Here is a tiny trained network, its code and every weight. The questions are about switching its units off for an input and a class, where a switched-off unit gives its printed mean instead of its output.

import numpy as np


def w(rows, s, z=0):
    codes = np.array(rows[::2]) - 128.0
    scale = np.full(codes.shape[1], s)
    scale[-1] = z or s
    return codes * scale


def norm(h):
    return h / np.sqrt((h * h).mean(-1, keepdims=True) + 1e-5)


def f(y):
    return np.maximum(y, 0)


def log_softmax(a):
    a = a - a.max(-1, keepdims=True)
    return a - np.log(np.exp(a).sum(-1, keepdims=True))


def net(x, mask):
    res = np.array(x, float).reshape(1, 3) / 4 @ E
    u = 0
    for l in range(4):
        y = f(norm(res) @ A[l][:, :-1].T + A[l][:, -1])
        res = res + np.where(mask[u : u + 4], y, B[l][:, -1]) @ B[l][:, :-1]
        u += 4
    return log_softmax(norm(res)[-1] @ U[:, :-1].T + U[:, -1])


A, B = {}, {}
E = w([
[161,14,166,218,111,113,100,83],'x0',
[254,152,161,117,191,87,124,121],'x1',
[114,162,109,197,76,56,92,144],'x2',
],0.0097)
A[0] = w([
[147,152,115,79,123,154,146,130,38],'0.n0',
[127,204,208,255,102,203,105,106,55],'0.n1',
[122,61,143,105,172,120,157,108,255],'0.n2',
[27,126,91,164,119,203,220,119,175],'0.n3',
],0.01,0.002)
B[0] = w([
[153,177,97,74,55,149,38,162,175],'0.n0',
[192,189,91,157,131,79,243,160,178],'0.n1',
[99,126,150,189,138,145,44,147,206],'0.n2',
[98,206,197,195,251,47,181,48,255],'0.n3',
],0.011,0.0075)
A[1] = w([
[160,78,167,156,206,134,69,39,124],'1.n0',
[105,2,173,206,86,243,101,174,5],'1.n1',
[74,79,213,68,138,148,100,99,102],'1.n2',
[108,204,135,109,171,171,119,175,15],'1.n3',
],0.0077,0.0016)
B[1] = w([
[9,45,183,169,74,91,83,189,253],'1.n0',
[104,142,27,46,154,191,71,44,180],'1.n1',
[104,108,1,120,214,62,221,131,159],'1.n2',
[141,229,167,22,92,131,119,154,201],'1.n3',
],0.0079,0.0065)
A[2] = w([
[136,50,146,113,72,197,144,108,143],'2.n0',
[157,43,152,105,137,105,6,166,254],'2.n1',
[104,121,186,181,61,120,165,152,176],'2.n2',
[185,161,131,93,173,151,87,157,49],'2.n3',
],0.011,0.0026)
B[2] = w([
[72,212,108,121,154,170,135,141,147],'2.n0',
[98,254,216,57,222,161,84,100,255],'2.n1',
[146,11,111,154,85,4,95,81,209],'2.n2',
[185,233,181,46,14,131,200,215,189],'2.n3',
],0.008,0.0079)
A[3] = w([
[19,154,177,152,254,147,68,85,155],'3.n0',
[86,133,67,170,162,94,156,83,250],'3.n1',
[106,241,112,147,154,166,144,57,95],'3.n2',
[145,210,168,58,106,114,167,131,219],'3.n3',
],0.009,0.0025)
B[3] = w([
[47,142,120,186,148,82,127,131,253],'3.n0',
[133,78,138,134,161,83,50,113,187],'3.n1',
[157,147,181,123,118,164,49,109,188],'3.n2',
[153,94,143,159,148,249,123,184,209],'3.n3',
],0.012,0.014)
U = w([
[230,200,138,53,111,207,137,248,249],'0',
[7,208,169,160,223,111,49,100,207],'1',
[147,38,42,17,147,150,215,63,4],'2',
[129,72,61,80,97,173,165,108,4],'3',
[165,59,94,197,144,1,127,101,248],'4',
],0.0087,0.0039)

Each question gives the input, the list of numbers given to net, and the class t.
The units are the neurons (one row each of A and B). Each row of codes is followed by its name. A weight is (code - 128) times the scale printed after its matrix; where a second scale follows, it is the last column's (A, B and U).
mask holds one flag per neuron, layer by layer. A switched-off neuron (its flag False) gives its mean, the last column of its row in B, instead of its output. The means were averaged over made-up inputs and are rounded, as every weight is.
A unit's drop is (log p(t) with every unit on - log p(t) with that unit switched off) / (log p(t) with every unit on - log p(t) with every unit switched off).
most important unit: the unit with the biggest drop
k most important neurons: the k neurons with the biggest drops, biggest first
top k neurons in layer l: the k neurons of layer l with the biggest drops, biggest first
drop when u is switched off: that unit's drop, to one decimal
input [-4,-1,-5], class 0: most important unit => 0.n0
input [-2,-5,8], class 4: 2 most important neurons => 2.n1; 2.n2
input [-1,5,-4], class 0: 2 most important neurons => 0.n3; 2.n3
input [-1,2,-4], class 0: 2 most important neurons => 0.n3; 0.n0
input [5,-5,-4], class 4: 3 most important neurons => 0.n3; 2.n1; 2.n2
input [-1,4,-8], class 0: top 2 neurons in layer 0 => 0.n3; 0.n0
input [-7,-3,-2], class 0: top 2 neurons in layer 1 => 1.n3; 1.n0
input [-1,3,-5], class 0: 3 most important neurons => 0.n3; 0.n0; 2.n3
input [0,2,3], class 4: top 2 neurons in layer 2 => 2.n1; 2.n3
input [-3,3,6], class 0: 2 most important neurons => 1.n0; 0.n3
input [3,1,3], class 4: drop when 0.n1 is switched off => 0.2
input [-2,5,-7], class 0: drop when 2.n3 is switched off => 0.1
input [2,-3,2], class 4: drop when 2.n1 is switched off => 0.3
input [5,3,7], class 4: most important unit => 0.n1
